(in the rows, 128 means zero)
[116 101 119 155 140  79 159  50  95 158 136 154 125 119 118 158 129 192
 142 177 112 129 158  95  62 187 144  70 105 154 213 180 113  91 179  75
  65 123 173 163 169 122 166 182 184] -> K262
[156 128 138 203 124  72 173 151 121 121  77 164 104 171 122  54 130 171
 153 132 123 124 160 167 138 115 119 119 157 154 118 114 106  92 121 156
 141  83 128 132  75 206 158  96  57] -> K106
[121 123  44 164 134 145 133 209  91 139 101  98 156  95 103 147 145  72
 131 119  91 108 142 171 126 104 160 107  66 191 146 115  82 148  83 132
 128 121 112 189 136  67 155 134 146] -> K126
[146 135 132 155 100 153 169  96 158 104 105 125 179 120 131  80 164 134
 143 109  93 125 119 106 126  98  96 136 108 143 171 112 124  76  90  98
  96 119 134 106 110 113 130 136 162] -> K21
[159 141  62 139 116 145 120 114  85 193  75 154 109 150 134 128 116  62
 130 106 116  93 138 124 132  93 121  93 130 119 152  93 144  52 149 147
 159 140 129 182 120 119  99 136 142] -> K262
[195 133 128 155 105  87 167 134 159 105 116  91 177 166 180 101 127 166
 171  91 105 133 113 126 120 110  89 109 121 142 164 145 127 122  75 132
 114 131 137  86 155 160 100 129 158] -> K857
[126 126 140 118  80 139 139 178 145 152 126 139 148 123 131 151 144 122
 129 129 164 104 126 139  97 146 109 128 113 129 113 105 140 114 166 151
 132  95 113 108 108 162 114 159 136] -> K557
[156  89  89  99  74 161 135  77 113 156 129 150 117 140 109 126 153 145
 136 183 120  55 133 158 146 155  81 123  98 175 121 133 178 111 134 100
 146  96 116 108 104 149  95 114 114] -> K563
[149 117 202 160 131 109 148 118 166  81  93 127 163 139 147 120 160 159
 176  61 105 139 127 133 149 113  74 115 153 111 154 167 138 113  99 100
 120 133  88 128  99 157 104 110 147] -> K914
[133 140 141  62 116  81 108 116 110 136 127 131  99 135 145 115 134 157
 115 124 165 153 138 120 137 106 182 148 132 147 119 116 129  97  99 114
 110 177 173 147 148 140 155 116  96] -> K563
[119  95  82 141 142  81 153 112 118 125  84 139 102 119 148  73 153 108
 140 134 141 157 159 180 145 130 136 108 153 153 144 122 124  87 100 130
 139  72 170 124 117 163 138 129  92] -> K21
[161 110  97 128 131 138 117  89 121 141  75 152  95 171 171  44 138 159
 145 159  98 122 172 165 114  97 133  84 115 105 136 145 120  72 154 159
 157 111 175  78  61 186 107 159  77] -> K249
[109 115 143  35 115 166 119 101 112 171 147 126 102 110 158 145 155  87
 117 196 139 119 110 136 156 141 125 105  87 149 135 140 167 126 154 127
 123 123  94 100 121 120 100 167 123] -> K557
[117 133 138 127  90 118 147 187 147 147 122 133 125 142 133 136 130 133
 156 111 143 100 120 131  97 145 108 123 133 135 104 124 128 126 149 152
 138  93 121  90 111 149 105 119 120] -> K857
[143 121 141 152  77 152 147 183 144 130 107 147 142 143 112 138 128 130
 152 141 156  98 125 126  92 136 127 144 108 142 111 115 108 122 142 148
 142  71  89 114 101 142 105 141 134] -> K959
[156 116 125 119 125  94 148 105 119 110 103 141 113 128 142  75 125 154
 180 192 131 129 144 160 150 115 147 153 160 125 147 136 133  98 117 144
 142 100 136 121 123 178 138 130 106] -> K106
[121 118 125 121  77 160 143 163 122 155 118 142 153 122 126 150 138 135
 146 135 156  92 106 133 103 146 134 127  97 151 119 114 107 115 156 148
 148  96 117 105 106 146  96 116 130] -> K940
[135 111  78 115 135 161 117  91 104 123 140 167 115 120 126 152 125 220
  80 125  96 157 105 172  66 129 140 156 151 169 139 130 171  98 203 112
  34  91 152 119  83 163 103 204 114] -> K249
[128 100 123 143 133 142 130 122  97 134  90 135 122 127 146  76 131 147
 114 108 112 130 138 178 162 144 108 111 145 108 135 137 109 123 140 141
 161 129 131 127  76 208 110 119  63] -> K940
[152 148 165  56  92  97 136 122  89 116 106 138 101 126 122 108 135 155
 128 131 159 168 130 113 134 109 183 159 142 132 115 129 117  98 110 105
  92 159 137 146 134 139 145 143  98] -> K959
[181 107 140 156 130  97 145 114 149 129  98  89  93 186 188 104 128 166
 146 148 140 126 155 171 106 125  85  94 155 130 126 148 158  69 103 155
 162 105 145  92 125 224 134  92  84] -> K857
[128 143 153  71 114  84 117 121 109 128 118 127 110 128 136 119 136 158
 109 110 159 156 140 121 134 114 180 146 129 152 125 122 125  93  91  98
 106 176 162 155 148 152 158 113  89] -> K563
[133 144 149  67 108  92 127 108  77 127 111 127 112 109 128 112 139 164
 123 102 150 155 123 106 137 110 190 144 133 140 121 123 113  80 107 106
  91 173 170 145 156 149 153  96  94] -> K940
[141 118  97 109 117 120 150 108 127 126 107 129 119 150 108 142 171 123
  61  70 120  80 181 111 137 141 131 107 137 147  83 169  83 152 142 186
 165  80  83  51 139  67  83 190 169] -> K126
[147 143 161  76 106 108 122 123 103 140 127 127 100 128 133 120 137 138
 112 128 154 163 127 107 130  94 184 141 146 146 134 119 117  66 113 101
  84 176 161 143 157 136 158 117  97] -> K878
[168 119 104 111 129  92 101 120 131 145 118 143  94 154 167 102 124 145
 139 150 135 129 131 171 135 113 128  96 141 128 128 115 168  85 145 156
 166  98 142 118  94 206 104 153  88] -> K557
[128 112  52 169 153  49 164 155 119 122  67 178 118 177 152  98 102 171
  47 146 148 110 168 171 174 129 106  62 122 214 146 181 153 113 151 188
 159 114 177 168 142 104 101  73 104] -> K563
[169 105 134 226 105 125 170 121 173 117 121 152 155 162 159  70 141 139
 153  99 103 133 116 104 128  85  76 128 121 167 167 159 110 123  78 122
  59 148 150 109 144 124 129 100 133] -> K878
[141 120 128 152  81 147 128 175 147 155 117 152 142 129 128 144 135 125
 135 135 148  97 117 113  95 123 129 130 122 149 125  89 117 115 158 141
 113 106 109 114 105 132 118 116 121] -> K878
[188 109 121 181 107 165 129 122 150  88  99 149 166 134 184 106 132 164
 146 127 105 135 124 101 119  72 102 141 150 161 179 132 144 105  92 144
  66 157 120 101 153 138 123 110 147] -> K878
[141 124 145 136  71 161 142 175 142 142 106 140 139 140 122 139 133 129
 147 151 163  90 120 121  92 139 124 146 113 127 112 104 115 112 153 143
 137  82  83 116  96 154 106 142 126] -> K959
[178 126 138 109 117 100 148  89 137  96 128 144 172 125 150 119 168 202
 165  92 101 171 119 122 134 104 111 122 108 143 148 167 133 112  96 141
  69 147 121  86 107 136 108 127 148] -> K940
[138 145 147 186 149 193 159 117 104  87 126  97 205 181  93 186 109 176
 166 118  69  79 105 148  43 124 127  81 178 130 166 163 105  51 185  79
  63 106 124  71 149  84 120 154 154] -> K249
[127 123 147 134  72 124 153 181 149 143 115 140 163 118 129 138 144 129
 139 120 158 102 123 125  95 135 121 136 113 139 114 108 137 109 146 139
 127  84 114 108  97 145 121 168 139] -> K557
[119 120 134 129  93 148 134 163 127 159 114 135 152 116 124 148 134 140
 140 122 158 100 110 122 110 146 137 134 105 149 113 109 105 131 153 151
 126  98 107 114 116 162  97 114 131] -> K940
[160 110 151 204 132 132 162 116 152  72 115 150 141 156 172 117 136 131
 187  90 114 155 130 142 138  96  82 140 117 148 169 145 132 145  96 155
 112 125 113 111 140 116  93  98 165] -> K914
[ 98 123 122 144  98 134 152 174 152 141 107 123 154 132 139 145 133 122
 128 127 154  97 130 131 107 151 126 129 111 137 108 108 101 141 173 146
 131  77 105 113 120 143 106 112 121] -> K21
[130 138 153 116 197 128 146  67 123 113 169 163 100 128 103 196  95 139
 136 178  99 184 151 156 117 173 148  81 132 178 163 112 142 137 154 122
  98  84 169 154 188 146 109 125 168] -> K249
[149 116 118 159 142  90 139  96 123 141 102 140 100  95 157  92 138 132
 117 125 121 143 155 144 125 115 108 130 133 123 151 123 121  96 141 154
 116 118 131 111 109 169 127 174  83] -> K21
[122 114 119 160 129  26 141  97  16 134 130 129 144 122  88 189 120 132
 168 158 111 124 146 108 128 170 145 119 137 151 138 198 195 103 213  45
  48  96 124 211 121 119 141 162 141] -> K21
[123 150 153  50 107  68 128 134  84 133 122 105  88 132 135 110 138 160
 124  99 142 157 124 118 132 114 178 138 143 143 115 130 135  77 108 100
 103 158 168 139 150 141 165 115  98] -> K857
[119 124 145 140  93 146 140 169 163 123 115 130 137 138 122 149 140 140
 146 107 161  99 125 129  94 136 129 147 117 150 114 111 123 129 149 129
 138  82  95 127 102 147 109 118 144] -> K914
[143 142 147  44 110 110 129 110 107 126 125 123  98 121 155 115 128 136
 131 105 148 164 120 104 124 109 204 158 136 128 117 120 121  80  92 101
  94 161 157 152 139 138 172 111  99] -> K262
[133 120 138 158  90 160 124 174 162 146 119 144 141 140 126 137 123 129
 144 149 153  96 121 111  91 128 143 139 105 150 123  97 103 132 155 149
 122  99 107 110 118 129 114  99 127] -> K878
[ 53 129 180  84 148 135 172  69 197 174 145 121 149  88 155 201 182 151
 118  97 110 163 110 164  82 128  62  81 105 185 142 171 132 141 201 164
  13 155 132 118 194  95  98 131 188] -> K914
[159 111 170 174 114 167 146  66 145  80  92 130 171 134 163 119 144 170
 187 127 105 131 111  92 141 112 121 157 162 107 165 127 125 115  75 114
 129 145  93 104 142 121 108 152 167] -> K904
[165 115 131 147 127 112 119 124 142 142 101 130  91 135 173  68 129 135
 136 157 143 134 157 150 138 119 134 117 140 104 159 105 118  88 114 137
 142 147 134 134 111 216 149 104  48] -> K878
[124 136 160  61 114  97 128 112  77 128 124 127 102 106 126 124 141 169
 112 112 161 158 118 116 134 126 190 146 134 139 121 136 107  80 116 103
  98 163 160 135 146 149 152 111  86] -> K940
[145 104 109 107 115 147 146  58 104 130 117 110 103 105 143 145 129  89
  88 180 135 103 134 142 132 155 106 137  86 138 148 146 117 135 130  97
 169 117 126 116 145 109 102 121 110] -> K21
[ 89  97 113 165 133 117 144  82 125 122  74 110 114 178 178  72 131 118
 123 144 134 123 183 155 123 141 132 106 172 122 138 181 134  94 136 124
 188  92 139 137 100 199 157 133  84] -> K21
[187 117 123 133 125 108 125 111 133  88  77 138 104 142 137  88  97 181
 121 179 132 139 154 139 112 128 159 134 115 108 136 122 100 101 123 118
 159 101 166 145 117 196  86 118  82] -> K959
[148 151 112 143 163  86 120 160 103 139  42 133 142 128 113 110 136 177
 119 119 149 146 156 130 156 111 128  67 182  98 145 138 100 102 151 178
 119 178  89 112 119 110 113 184 107] -> K904
[144 118 145 144  82 148 132 165 148 150 101 135 144 146 121 139 129 138
 153 130 165  86 120 123  88 133 110 121 105 147 116 104 139 119 154 141
 120  78 106  85 114 162 112 120 136] -> K249
[138 117 128 140  87 152 146 182 149 152 120 142 143 142 125 136 119 116
 153 122 153 101 118 118  97 142 130 131 105 133 112 112 109 119 141 147
 141  81 107 115  87 138 122 122 136] -> K262
[142 148 154  49  86  78 129 109  77 133 120 130 107 106 119 105 147 138
 116 107 157 165 130 116 137 106 177 151 126 145 127 102 142  74 104  89
  95 158 165 142 152 144 158 161 111] -> K557
[145 124 119 113 148 152  90  67 123 128  95 156  66 158 173  95 123 122
 165 182 123 151 157 151 121 103 152 130 121 130 147 150 117  97 108 155
 175 110  98 137 108 203  95 140  98] -> K959
[167 118 118 112  89 165 135  94 131 129 149 109  95 131 137 142 137 101
 132 146 152 102 125 126 109 112 124 172  79 154 130 107 150 107 119 119
 148 105 105 116 135 138 109 127 137] -> K914
[170 183 131 155 163  45 154 181 192  75 116 158 198 142  76 171  89 195
 168 105 158 156 145 103  56  79  91 121 209 174 102 212 121 127 104 160
  46 105 103  68 114 115 137 115 147] -> K249
[151 112 188 163  92 119 136  68 126 101  89 128 158 139 148 110 146 162
 190 107  95 147 131 108 156 109 101 109 105 179 187 121 155 148  81 127
 121 129  75 114 145 150 107 137 182] -> K126
[120 116 137 131  91 152 130 161 121 154 126 139 147 118 129 148 136 141
 148 126 151  94 106 120 108 150 135 131 111 130 117 105 107 128 165 150
 129 102 110 101 107 151 103 122 125] -> K940
[107 133 136 135  86 133 141 165 157 141 103 147 145 128 124 151 139 119
 158 137 174 110 112 110 101 160 149 129 117 136 104 117 120 135 142 143
 162  95 111 123 105 139 109 141 138] -> K904
[133 144 132  82 116  89 129 132 106 106 121 113  99 136 137 117 146 148
 119  88 159 158 135 119 123  93 186 160 143 141 119 120 125  80 107  90
  97 153 154 167 135 139 161 113 108] -> K914
[161 127 173 131 122 130 144  81 150 134 107 135 157 120 173  98 145 113
 200  93  90 139 119 110 137 101  95 104 112 110 184 150 114 101  82 136
 122 159 104 106 124 128 132 141 162] -> K262
[132 119 132 121  86 167 151 177 140 144 113 140 154 131 138 143 120 122
 158 134 150 103 114 128  93 147 144 137 116 134 117 116 111 120 147 144
 132  87 103 115  90 137 118 126 136] -> K262
[117 121 160 140  78 119 147 162 147 139 104 129 146 120 129 139 144 131
 145 145 152  95 130 113 101 139 130 126 108 142 119 110 119 117 147 140
 149  83 104 105  81 142 103 146 128] -> K126
[ 88 129 127 155 124 213 162 227 137 147  39 100 145  96  86  77 111  96
  38 107 152 110 129 179 158 132 119 135 138 106 143  80  81 123 148 136
 137 149 139 155 125  91 115 136  84] -> K21
[170 119 172  97  97 140 169  97 126 125 125 114 117 127 151 128 140 137
 122 166 158 100 125 149 133 147 104 149 113 156  95 125 118 137 146 126
 135 105 126  99 113 161  98  94 118] -> K914
[172 102  94 148 124 103 152 124 133 114 102 117 104 164 156  62 138 132
 147 187 127 111 168 155 121 139 142 129 130 110 104 163 127 102 106 116
 131  89 143 147  68 193 155 118  58] -> K959
[118 116 125 151  99 135 131 176 161 150 113 133 162 141 127 137 125 144
 146 141 160  90 123 146 108 135 115 137 111 151 119 101 124 129 144 156
 136  94 111 113 108 143 100 116 128] -> K563
[124 110 100 169 120 169 140 114 110 181 134 168  87 165 167 115 155  82
  97 140 146  78 119 158 136 153  84  96 130 156 164  75 129  86 134 136
 166 110 122 112  87 154 111 141  99] -> K563
[154 135 152 104  89 148 136 111 123 126 111 108 131 125 124 125 150  94
 159 173 138  94 137 133 117 142 105 127  99 126 124 158 127 109 118 108
 148 124 113  99  97 165 100 117 117] -> K126
[153 107  70 111 111 136 134  91  44 112 131 132 124 173 131 114 136 219
  86 149  86 108 188  96 141 112 149 143 136 109 103 143 109  75 185 128
  97 149 175 171 138 117 181  83 154] -> K262
[172 113  79 179 135 127 145 130  69 137  76 173 111 140 126 157 127 130
 120 147  84 151 160 156 119  92 154  73 105 229 147 134 147 103 125 129
  85 121  94 156 104  89 121 126  76] -> K878
[158 110 156 169 116 116 171 108 190 108 150 115 159 151 194 106 143 161
 194  99 110 134 109 125 118  84  98 125 126 155 169 143 118 119  96 143
  99 118 128  83 159 146 109 149 164] -> K914
[111 127 151 132  75 138 144 163 142 142 104 124 152 121 138 143 143 137
 147 153 156 100 131 109 104 130 134 136 112 145 126 105 120 115 144 141
 134  95  90 115  97 152 103 148 134] -> K126
[194 125 140 143 122 135 117 130 104 120  50 103 130 137 166 100 133 149
 154 176 127 109 158 151  84  88 135 135 146  74 133 178 103  47 115 117
 146 152  95 126  48 178 134 169  55] -> K959
[135 129 132 138  98 118 152 187 155 138  98 154 139 127 121 153 137 115
 150 150 163  80 117 132  98 153 125 127 132 144 115 114 120 136 147 147
 140  75  95 116 101 144 121 114 126] -> K106
[146 110 137  67 115 169 142  91 124 171 157 130  99 142 149 145 137  84
 151 178 128 108 125 128 135 170 133 115  98 107 121 153 125 132 147 119
 141 113 109 110  97 127 111 142 129] -> K262
[116 118 143 156  97 142 139 182 157 137 115 126 131 139 131 149 139 129
 144 107 168  96 123 128  93 128 121 143 114 144 114 105 126 123 158 139
 129  87  91 128 103 145 112 122 135] -> K914
[126 130 140 144  90 117 138 194 138 152 117 120 133 148 132 135 127 137
 153 119 149  99 113 131  91 144 105 115 123 142 117 104 130 119 148 146
 146  86 113  94  95 156 117 121 124] -> K857
[103 129 125  94 101 140 144 110 130 145 150 132  73 171 127 150 157 124
 148 130 151  79 122 153  94 187  78 100 128 132 139 184 126  97 144 107
 158 108 109  70 147 157 112  96 110] -> K857
[101 178 188 140 118  21 195 161 164 167 166 186 131 139   4 180 134 134
 172 119 173  87 124  70 107 145  52 113 231 143  52 142  70 149 154 104
  52  96  99  85 122 100 151  69 108] -> K106
[135 138 131 107 104 174 153 121 136 162 130 147 113 154 121 112 158  83
 127 175 170  98 124 167 125 169  87 127 108 114 147 151 127  93 143 121
 155 113 127 111  93 150  93 157 141] -> K557
[128 151 156  56 106  72 125 121  86 126 131 115  77 138 137 105 135 159
 134  87 142 163 122 110 125 109 177 145 159 143 122 134 129  80  90  92
 107 163 162 122 155 146 165 127  93] -> K857
[144 139 145  91 108 108 111 120  94 130 122 126 100 131 133 103 137 147
 108 127 151 158 124  99 126  88 193 158 136 146 136 115 107  64 110  91
  77 174 166 150 151 128 165 104  94] -> K878
[ 73 177 194 127 131 124 173 128 104 133 117 131 143  55 100 126  99 175
 120 121  91  93 131 125 142  91 144 120 197 150 145  23  41 103 167 180
 111 173 144 124 222  79 163 100 115] -> K126
[121 132 146  60 102 103 130 109  66 135 120 125 105 107 126 112 137 160
 113 116 153 161 118 110 145 116 191 148 129 138 123 120 120  84 121  98
  91 171 169 145 146 143 146 112  84] -> K940
[129 151 142  66 100 100 127 110 108 111 107 133 104 119 127 123 140 142
 125 120 169 166 120  93 132 123 206 161 145 134 106 119 133  91  89  95
 129 161 156 158 138 134 155 133 103] -> K904
[157  88  84 148 110  96 179 124 137 147 115 133 109  98 176  83 136 134
  92 167 148 113 150 172 136 131  89 124 138 109 164 105 154  54 130 135
 141  95 164 122 120 201 115 185  64] -> K557
[164 113  82 123 102  80 121 120 109 141  96 152  80 160 148  70 120 152
 162 189 154 100 158 124 124 115 162 133 135 112 112 127  91 108 128 135
 157  97 141 127 104 177 118 131  70] -> K959
[122  95  94 179 146 132 117 120  70 165  82 131  88 122 154 105 152  88
  41 161 131  80 179  86 168  89  75 118 174 122 125 148 115 100 136 158
 146 160 128 149 106  93 153 146 128] -> K126
[113 118 136 142  90 134 137 164 155 153 111 139 155 132 136 132 133 133
 136 134 160  89 130 138 106 148 117 135 115 144 118 109 134 127 149 144
 132 106 120 117 100 153 110 128 119] -> K563
[190  75 107 203 153  65 116 115 127 118 103  95  89 149 189  89 128 170
 112 145 134 137 166 157 125 101  86  96 105 118 152 124 147 102 140 149
 137 131 177 145 122 198 148  99  89] -> K914
[206 123 146 176  86  99 170 111 168  99 110 116 195 137 159  95 147 148
 146  94 109 131 123 103 127 102  85 137  78 122 178 167 119 107  99 117
  76 155 126 103 143 131  95 121 148] -> K878
[192 134  56 121 159 115 104 130 100 126 160 151 126 109  93 214  96 143
 202 232 107 117 123 159  91 106 118 154 154 134  87 103 143 153 206 175
  32  95 139 110 165 114  69  85 139] -> K106
[124 132 143 119  91 119 136 177 134 150 115 130 116 144 131 131 133 136
 157 121 147 101 115 131 102 149 116 111 126 139 121 105 135 116 145 142
 146  97 115  92 108 151 113 118 120] -> K857
